Below is a small trained network, with its code and all its weights. Each question gives an input and a class and asks what happens when units are switched off, that is, made to give their printed mean instead of their output.

import numpy as np


def w(rows, s, z=0):
    codes = np.array(rows[::2]) - 128.0
    scale = np.full(codes.shape[1], s)
    scale[-1] = z or s
    return codes * scale


def norm(h):
    return h / np.sqrt((h * h).mean(-1, keepdims=True) + 1e-5)


def f(y):
    return y / 2 * (1 + np.tanh(0.7978845608 * (y + 0.044715 * y**3)))


def log_softmax(a):
    a = a - a.max(-1, keepdims=True)
    return a - np.log(np.exp(a).sum(-1, keepdims=True))


def net(x, mask):
    res = np.array(x, float).reshape(1, 8) / 4 @ E
    u = 0
    for l in range(3):
        y = f(norm(res) @ A[l][:, :-1].T + A[l][:, -1])
        res = res + np.where(mask[u : u + 9], y, B[l][:, -1]) @ B[l][:, :-1]
        u += 9
    return log_softmax(norm(res)[-1] @ U[:, :-1].T + U[:, -1])


A, B = {}, {}
E = w([
[53,105,119],'x0',
[202,2,159],'x1',
[126,79,39],'x2',
[189,205,52],'x3',
[110,134,86],'x4',
[170,192,129],'x5',
[149,127,147],'x6',
[80,59,87],'x7',
],0.0024)
A[0] = w([
[93,124,64,166],'L0N0',
[212,254,117,248],'L0N1',
[112,236,231,185],'L0N2',
[44,61,186,83],'L0N3',
[106,130,192,189],'L0N4',
[46,165,118,2],'L0N5',
[148,82,171,132],'L0N6',
[159,30,226,188],'L0N7',
[91,105,96,104],'L0N8',
],0.0059,0.00082)
B[0] = w([
[161,175,104,159],'L0N0',
[101,142,225,254],'L0N1',
[133,89,161,212],'L0N2',
[156,160,127,169],'L0N3',
[158,53,95,144],'L0N4',
[60,96,154,149],'L0N5',
[143,74,99,137],'L0N6',
[193,89,110,185],'L0N7',
[123,252,78,139],'L0N8',
],0.0049,0.0032)
A[1] = w([
[255,178,133,111],'L1N0',
[137,155,181,153],'L1N1',
[163,171,83,204],'L1N2',
[91,220,111,189],'L1N3',
[74,156,118,110],'L1N4',
[191,227,110,251],'L1N5',
[175,63,148,149],'L1N6',
[44,127,136,135],'L1N7',
[73,89,124,213],'L1N8',
],0.0082,0.0019)
B[1] = w([
[62,156,43,233],'L1N0',
[112,66,108,194],'L1N1',
[94,2,127,179],'L1N2',
[153,86,102,252],'L1N3',
[170,172,142,164],'L1N4',
[51,65,182,253],'L1N5',
[195,128,118,208],'L1N6',
[125,163,8,188],'L1N7',
[170,186,80,180],'L1N8',
],0.0052,0.0027)
A[2] = w([
[197,127,198,254],'L2N0',
[93,197,237,29],'L2N1',
[62,153,81,142],'L2N2',
[174,252,41,154],'L2N3',
[91,188,114,83],'L2N4',
[122,89,162,155],'L2N5',
[84,126,237,151],'L2N6',
[139,88,139,53],'L2N7',
[210,85,48,26],'L2N8',
],0.0043,0.0009)
B[2] = w([
[167,112,156,215],'L2N0',
[5,117,165,186],'L2N1',
[219,161,86,219],'L2N2',
[91,192,103,181],'L2N3',
[123,151,118,129],'L2N4',
[145,121,110,180],'L2N5',
[129,38,107,254],'L2N6',
[113,85,206,125],'L2N7',
[30,93,222,213],'L2N8',
],0.0028,0.001)
U = w([
[102,122,190,128],'0',
[247,36,139,160],'1',
[227,242,157,8],'2',
[214,186,153,60],'3',
[104,84,58,157],'4',
[102,229,31,134],'5',
[82,198,178,132],'6',
[184,151,208,90],'7',
],0.012)

Each question gives the input, the list of numbers given to net, and the class t.
The units are the neurons (one row each of A and B). Each row of codes is followed by its name. A weight is (code - 128) times the scale printed after its matrix; where a second scale follows, it is the last column's (A, B and U).
mask holds one flag per neuron, layer by layer. A switched-off neuron (its flag False) gives its mean, the last column of its row in B, instead of its output. The means were averaged over made-up inputs and are rounded, as every weight is.
A unit's drop is (log p(t) with every unit on - log p(t) with that unit switched off) / (log p(t) with every unit on - log p(t) with every unit switched off).
The circuit of an input: a set's keep is (log p(t) with only the set's units on - log p(t) with every unit switched off) / (log p(t) with every unit on - log p(t) with every unit switched off). Starting from the 12 units with the biggest drops (on a tie, the unit counted first), units are removed one at a time, each time the one whose removal leaves the highest keep (on an exact tie, the one counted first), for as long as the keep stays at least 0.8.
circuit, biggest first: the units of the circuit, biggest drop first
unit that matters most: the unit with the biggest drop
k most important neurons: the k neurons with the biggest drops, biggest first
k most important neurons of layer l: the k neurons of layer l with the biggest drops, biggest first
drop when u is switched off: that unit's drop, to one decimal
input [-2,1,1,7,-7,6,3,-2], class 0: unit that matters most => L0N1
input [-2,2,1,8,-5,1,6,8], class 4: circuit, biggest first => L1N0, L1N2
input [-5,-5,-2,1,3,0,-6,2], class 6: 3 most important neurons => L0N1, L1N0, L0N6
input [-7,6,3,5,8,-1,-3,-7], class 4: 2 most important neurons => L1N0, L1N5
input [2,-3,2,3,-8,3,0,3], class 0: 4 most important neurons => L1N0, L0N6, L0N0, L0N4
input [6,0,4,8,-7,8,5,-5], class 0: 2 most important neurons => L0N1, L1N5
input [-3,4,3,7,4,1,4,1], class 4: 3 most important neurons => L1N0, L1N2, L1N5
input [5,4,-6,2,8,-6,4,4], class 1: 2 most important neurons => L0N7, L1N0
input [-5,4,7,7,-7,5,6,-3], class 4: 2 most important neurons => L1N0, L0N2
input [3,-5,-7,-3,7,-8,-8,-5], class 5: 2 most important neurons => L1N7, L0N1
input [8,-1,7,3,-1,-8,-5,-5], class 5: 2 most important neurons of layer 0 => L0N7, L0N5
input [-7,8,5,6,6,8,-4,-7], class 4: drop when L1N7 is switched off => -0.1
input [0,-1,-7,-2,-6,1,2,-2], class 1: drop when L0N4 is switched off => 0.2
input [-5,-7,7,4,0,4,5,3], class 4: drop when L1N5 is switched off => 0.8
input [-3,-8,-3,7,-7,6,-3,7], class 0: unit that matters most => L1N5
